Below is a small trained network, with its code and all its weights. Each question gives an input and a class and asks what happens when units are switched off, that is, made to give their printed mean instead of their output.

import numpy as np


def w(rows, s, z=0):
    codes = np.array(rows[::2]) - 128.0
    scale = np.full(codes.shape[1], s)
    scale[-1] = z or s
    return codes * scale


def f(y):
    return y / 2 * (1 + np.tanh(0.7978845608 * (y + 0.044715 * y**3)))


def log_softmax(a):
    a = a - a.max(-1, keepdims=True)
    return a - np.log(np.exp(a).sum(-1, keepdims=True))


def net(x, mask):
    res = np.array(x, float).reshape(1, 7) / 4 @ E
    y = f(res @ A[0][:, :-1].T + A[0][:, -1])
    res = res + np.where(mask, y, B[0][:, -1]) @ B[0][:, :-1]
    return log_softmax(res[-1] @ U[:, :-1].T + U[:, -1])


A, B = {}, {}
E = w([
[128,128,128,128],'x0',
[227,166,70,107],'x1',
[128,128,128,128],'x2',
[128,229,181,138],'x3',
[127,128,128,128],'x4',
[150,122,118,251],'x5',
[127,129,128,128],'x6',
],0.011)
A[0] = w([
[113,177,182,165,129],'neuron 0',
[127,126,123,126,139],'neuron 1',
[118,126,140,147,106],'neuron 2',
[117,150,150,150,129],'neuron 3',
[116,111,185,184,88],'neuron 4',
[106,116,154,101,124],'neuron 5',
[139,97,99,102,179],'neuron 6',
[143,164,141,103,100],'neuron 7',
[134,114,117,119,167],'neuron 8',
[33,111,179,48,200],'neuron 9',
[120,140,139,139,123],'neuron 10',
[122,135,138,139,113],'neuron 11',
[179,144,87,173,33],'neuron 12',
[133,121,128,125,142],'neuron 13',
[144,136,117,140,72],'neuron 14',
[123,112,154,108,110],'neuron 15',
[179,166,75,26,115],'neuron 16',
[109,98,117,149,139],'neuron 17',
[146,160,124,96,107],'neuron 18',
[178,143,89,171,40],'neuron 19',
[110,177,165,158,143],'neuron 20',
[136,115,118,118,155],'neuron 21',
[138,87,83,94,200],'neuron 22',
[138,253,183,111,142],'neuron 23',
[178,145,85,171,42],'neuron 24',
[93,72,117,189,148],'neuron 25',
[130,131,139,132,113],'neuron 26',
[94,110,139,184,109],'neuron 27',
[155,141,99,158,61],'neuron 28',
[127,20,103,148,254],'neuron 29',
[140,157,145,109,100],'neuron 30',
],0.018,0.0044)
B[0] = w([
[75,83,58,167,201],'neuron 0',
[130,123,132,125,130],'neuron 1',
[113,136,122,147,142],'neuron 2',
[98,132,90,146,158],'neuron 3',
[86,102,128,189,196],'neuron 4',
[143,140,108,107,155],'neuron 5',
[88,91,147,100,170],'neuron 6',
[163,136,136,159,153],'neuron 7',
[125,108,143,115,143],'neuron 8',
[192,149,64,32,250],'neuron 9',
[114,135,109,139,139],'neuron 10',
[117,132,115,139,134],'neuron 11',
[152,141,93,70,181],'neuron 12',
[128,123,134,124,131],'neuron 13',
[137,138,118,120,132],'neuron 14',
[133,133,116,111,140],'neuron 15',
[88,62,201,209,226],'neuron 16',
[132,161,159,133,162],'neuron 17',
[163,113,152,163,155],'neuron 18',
[153,138,95,72,179],'neuron 19',
[80,116,60,157,190],'neuron 20',
[120,112,140,117,140],'neuron 21',
[75,73,155,87,190],'neuron 22',
[217,183,108,218,238],'neuron 23',
[158,135,96,70,181],'neuron 24',
[119,195,194,162,221],'neuron 25',
[121,138,117,133,128],'neuron 26',
[102,148,161,178,194],'neuron 27',
[139,137,106,97,156],'neuron 28',
[164,167,253,93,248],'neuron 29',
[149,149,127,152,146],'neuron 30',
],0.049,0.013)
U = w([
[148,153,138,2,224],'0',
[152,177,200,226,129],'1',
[202,162,22,112,120],'2',
[22,113,93,212,6],'3',
[56,47,177,151,111],'4',
],0.0052,0.0012)

Each question gives the input, the list of numbers given to net, and the class t.
The units are the neurons (one row each of A and B). Each row of codes is followed by its name. A weight is (code - 128) times the scale printed after its matrix; where a second scale follows, it is the last column's (A, B and U).
mask holds one flag per neuron, in row order. A switched-off neuron (its flag False) gives its mean, the last column of its row in B, instead of its output. The means were averaged over made-up inputs and are rounded, as every weight is.
A unit's drop is (log p(t) with every unit on - log p(t) with that unit switched off) / (log p(t) with every unit on - log p(t) with every unit switched off).
The circuit of an input: a set's keep is (log p(t) with only the set's units on - log p(t) with every unit switched off) / (log p(t) with every unit on - log p(t) with every unit switched off). Starting from the 12 units with the biggest drops (on a tie, the unit counted first), units are removed one at a time, each time the one whose removal leaves the highest keep (on an exact tie, the one counted first), for as long as the keep stays at least 0.8.
units of the circuit, in order: the units of the circuit, biggest drop first
top k neurons: the k neurons with the biggest drops, biggest first
drop of u: that unit's drop, to one decimal
input [3,1,5,-8,-7,0,-1], class 4: top 3 neurons -> neuron 9; neuron 22; neuron 23
input [-8,6,2,0,1,-8,0], class 4: units of the circuit, in order -> neuron 16
input [-5,-1,-2,-8,-2,0,-3], class 0: top 4 neurons -> neuron 16; neuron 23; neuron 22; neuron 29
input [3,0,3,-3,-1,0,5], class 0: top 3 neurons -> neuron 16; neuron 23; neuron 4
input [-7,-5,1,1,1,7,3], class 3: top 2 neurons -> neuron 0; neuron 23
input [2,0,4,7,-2,-7,-4], class 2: top 2 neurons -> neuron 9; neuron 29
input [1,1,-5,7,-7,4,-3], class 2: top 2 neurons -> neuron 23; neuron 16
input [5,-7,7,1,6,3,3], class 3: top 2 neurons -> neuron 23; neuron 0
input [8,-4,-3,7,8,1,7], class 3: top 3 neurons -> neuron 0; neuron 20; neuron 4
input [1,1,4,-3,-6,-6,4], class 4: drop of neuron 16 -> 2.1
input [7,4,2,1,7,7,6], class 2: drop of neuron 29 -> 0.3
input [-5,2,-6,-1,5,-7,-1], class 4: drop of neuron 16 -> 1.8
